Here is a tiny trained network, its code and every weight. The questions are about switching its units off for an input and a class, where a switched-off unit gives its printed mean instead of its output.

import numpy as np


def w(rows, s, z=0):
    codes = np.array(rows[::2]) - 128.0
    scale = np.full(codes.shape[1], s)
    scale[-1] = z or s
    return codes * scale


def f(y):
    return np.maximum(y, 0)


def log_softmax(a):
    a = a - a.max(-1, keepdims=True)
    return a - np.log(np.exp(a).sum(-1, keepdims=True))


def net(x, mask):
    res = np.array(x, float).reshape(1, 4) / 4 @ E
    y = f(res @ A[0][:, :-1].T + A[0][:, -1])
    res = res + np.where(mask, y, B[0][:, -1]) @ B[0][:, :-1]
    return log_softmax(res[-1] @ U[:, :-1].T + U[:, -1])


A, B = {}, {}
E = w([
[131,129,125,129],'x0',
[141,153,148,222],'x1',
[253,134,179,84],'x2',
[159,57,116,160],'x3',
],0.021)
A[0] = w([
[61,7,87,99,150],'N0',
[159,38,9,131,123],'N1',
[170,198,204,181,77],'N2',
[162,54,119,171,133],'N3',
[241,92,234,70,27],'N4',
[197,90,130,93,5],'N5',
[109,123,102,25,153],'N6',
[48,175,106,179,35],'N7',
[205,161,193,108,127],'N8',
],0.012,0.015)
B[0] = w([
[159,39,67,132,219],'N0',
[159,118,115,78,187],'N1',
[159,94,116,54,190],'N2',
[117,253,119,209,181],'N3',
[98,172,120,179,251],'N4',
[90,146,67,154,164],'N5',
[119,233,157,194,213],'N6',
[164,201,203,152,190],'N7',
[176,91,136,72,230],'N8',
],0.014,0.02)
U = w([
[34,153,124,156,250],'0',
[126,153,213,125,120],'1',
[148,11,145,4,3],'2',
],0.014,0.0031)

Each question gives the input, the list of numbers given to net, and the class t.
The units are the neurons (one row each of A and B). Each row of codes is followed by its name. A weight is (code - 128) times the scale printed after its matrix; where a second scale follows, it is the last column's (A, B and U).
mask holds one flag per neuron, in row order. A switched-off neuron (its flag False) gives its mean, the last column of its row in B, instead of its output. The means were averaged over made-up inputs and are rounded, as every weight is.
A unit's drop is (log p(t) with every unit on - log p(t) with that unit switched off) / (log p(t) with every unit on - log p(t) with every unit switched off).
The circuit of an input: a set's keep is (log p(t) with only the set's units on - log p(t) with every unit switched off) / (log p(t) with every unit on - log p(t) with every unit switched off). Starting from all 9 units, units are removed one at a time, each time the one whose removal leaves the highest keep (on an exact tie, the one counted first), for as long as the keep stays at least 0.8.
circuit, biggest first: the units of the circuit, biggest drop first
most important unit: the unit with the biggest drop
k most important neurons: the k neurons with the biggest drops, biggest first
drop when u is switched off: that unit's drop, to one decimal
input [-3,-1,2,5], class 0: circuit, biggest first : [N3; N7]
input [-8,8,-5,-6], class 1: circuit, biggest first : [N7]
input [7,1,-5,-3], class 1: 4 most important neurons : [N7; N4; N5; N3]
input [8,6,-3,0], class 1: circuit, biggest first : [N7; N4]
input [-1,-3,1,5], class 0: 2 most important neurons : [N8; N3]
input [8,8,-8,0], class 1: 2 most important neurons : [N7; N4]
input [2,1,6,-7], class 2: 4 most important neurons : [N8; N2; N3; N7]
input [-8,-6,8,2], class 0: 2 most important neurons : [N4; N5]
input [-5,3,8,0], class 2: 2 most important neurons : [N8; N2]
input [-2,-3,4,6], class 0: 2 most important neurons : [N5; N4]
input [4,-3,0,5], class 2: 2 most important neurons : [N4; N1]
input [-7,-3,1,8], class 0: 2 most important neurons : [N3; N8]
input [8,-8,-4,2], class 2: 2 most important neurons : [N0; N4]
input [-4,7,2,-6], class 2: most important unit : N2
input [-2,-2,-7,3], class 2: 2 most important neurons : [N0; N4]
input [-6,-7,5,5], class 0: 2 most important neurons : [N5; N4]
input [3,5,8,-1], class 2: drop when N2 is switched off : 0.8
input [5,-7,6,7], class 0: drop when N5 is switched off : 0.1
input [1,-2,-4,3], class 2: drop when N0 is switched off : 0.2
input [5,-7,-6,3], class 2: circuit, biggest first : [N0]
